Here is a tiny trained network, its code and every weight. The questions are about switching its units off for an input and a class, where a switched-off unit gives its printed mean instead of its output.

import numpy as np


def w(rows, s, z=0):
    codes = np.array(rows[::2]) - 128.0
    scale = np.full(codes.shape[1], s)
    scale[-1] = z or s
    return codes * scale


def f(y):
    return y / 2 * (1 + np.tanh(0.7978845608 * (y + 0.044715 * y**3)))


def log_softmax(a):
    a = a - a.max(-1, keepdims=True)
    return a - np.log(np.exp(a).sum(-1, keepdims=True))


def net(x, mask):
    res = np.array(x, float).reshape(1, 5) / 4 @ E
    y = f(res @ A[0][:, :-1].T + A[0][:, -1])
    res = res + np.where(mask, y, B[0][:, -1]) @ B[0][:, :-1]
    return log_softmax(res[-1] @ U[:, :-1].T + U[:, -1])


A, B = {}, {}
E = w([
[146,127,74,184,81,198,67,153,76,207],'x0',
[195,187,82,122,37,135,113,6,201,37],'x1',
[107,126,211,165,187,142,92,91,125,133],'x2',
[151,38,99,66,106,117,58,202,168,99],'x3',
[163,82,101,215,175,109,111,145,81,64],'x4',
],0.011)
A[0] = w([
[122,77,158,71,137,51,131,152,156,89,169],'n1',
[135,102,142,120,107,183,7,104,168,139,232],'n2',
[107,167,79,108,34,136,144,99,152,138,145],'n3',
[152,92,113,187,132,156,70,141,83,106,112],'n4',
[105,129,145,119,159,160,130,182,111,173,81],'n5',
[77,185,186,96,141,136,195,136,146,134,231],'n6',
[184,123,90,170,130,96,68,164,115,111,124],'n7',
[156,215,109,84,87,114,142,117,116,84,2],'n8',
[87,151,167,103,129,145,105,170,101,231,138],'n9',
[147,145,97,100,105,134,184,86,140,147,189],'n10',
[109,129,164,129,176,107,127,108,115,108,15],'n11',
[124,69,98,81,127,110,139,233,137,153,147],'n12',
[136,198,72,89,52,131,135,135,149,143,177],'n13',
],0.013,0.0039)
B[0] = w([
[216,115,172,209,32,53,109,246,180,159,226],'n1',
[120,29,70,136,119,117,52,152,113,45,212],'n2',
[146,191,175,135,45,172,64,126,167,147,210],'n3',
[125,101,102,120,160,37,161,167,102,131,199],'n4',
[55,108,103,86,192,111,177,61,81,107,204],'n5',
[152,147,166,153,142,59,118,194,171,164,223],'n6',
[161,95,148,172,186,109,159,162,130,215,188],'n7',
[107,139,146,144,139,231,160,88,122,155,189],'n8',
[90,97,134,143,195,12,255,120,144,197,239],'n9',
[139,240,128,128,69,127,146,124,156,156,187],'n10',
[143,177,139,146,129,94,107,138,143,191,164],'n11',
[142,11,62,136,39,129,102,162,72,9,247],'n12',
[179,215,145,127,124,139,87,129,185,148,211],'n13',
],0.0097,0.016)
U = w([
[2,87,133,121,217,95,242,61,65,159,169],'0',
[164,218,209,181,106,98,147,234,151,212,178],'1',
[127,11,98,154,76,100,74,245,76,80,154],'2',
[92,223,165,78,79,238,70,39,128,122,3],'3',
],0.0079,0.004)

Each question gives the input, the list of numbers given to net, and the class t.
The units are the neurons (one row each of A and B). Each row of codes is followed by its name. A weight is (code - 128) times the scale printed after its matrix; where a second scale follows, it is the last column's (A, B and U).
mask holds one flag per neuron, in row order. A switched-off neuron (its flag False) gives its mean, the last column of its row in B, instead of its output. The means were averaged over made-up inputs and are rounded, as every weight is.
A unit's drop is (log p(t) with every unit on - log p(t) with that unit switched off) / (log p(t) with every unit on - log p(t) with every unit switched off).
The circuit of an input: a set's keep is (log p(t) with only the set's units on - log p(t) with every unit switched off) / (log p(t) with every unit on - log p(t) with every unit switched off). Starting from the 12 units with the biggest drops (on a tie, the unit counted first), units are removed one at a time, each time the one whose removal leaves the highest keep (on an exact tie, the one counted first), for as long as the keep stays at least 0.8.
units of the circuit, in order: the units of the circuit, biggest drop first
top k neurons: the k neurons with the biggest drops, biggest first
drop of u: that unit's drop, to one decimal
input [0,8,-3,7,0], class 1: top 4 neurons => [n7; n1; n5; n12]
input [-8,-6,6,2,4], class 1: units of the circuit, in order => [n11]
input [-5,5,3,6,-5], class 1: top 2 neurons => [n12; n1]
input [-6,1,0,-3,8], class 1: top 2 neurons => [n12; n2]
input [7,4,-4,0,0], class 1: top 4 neurons => [n7; n5; n12; n4]
input [-4,4,-2,6,-5], class 1: top 2 neurons => [n1; n13]
input [2,3,5,-5,3], class 0: top 3 neurons => [n1; n12; n3]
input [-4,8,5,-4,-5], class 3: top 3 neurons => [n1; n8; n9]
input [-8,8,5,8,-6], class 1: top 2 neurons => [n1; n12]
input [-2,8,-5,2,7], class 1: drop of n5 => 0.0
input [5,-3,2,1,-2], class 0: drop of n9 => 0.1
input [5,7,-4,-7,4], class 3: drop of n1 => 0.2
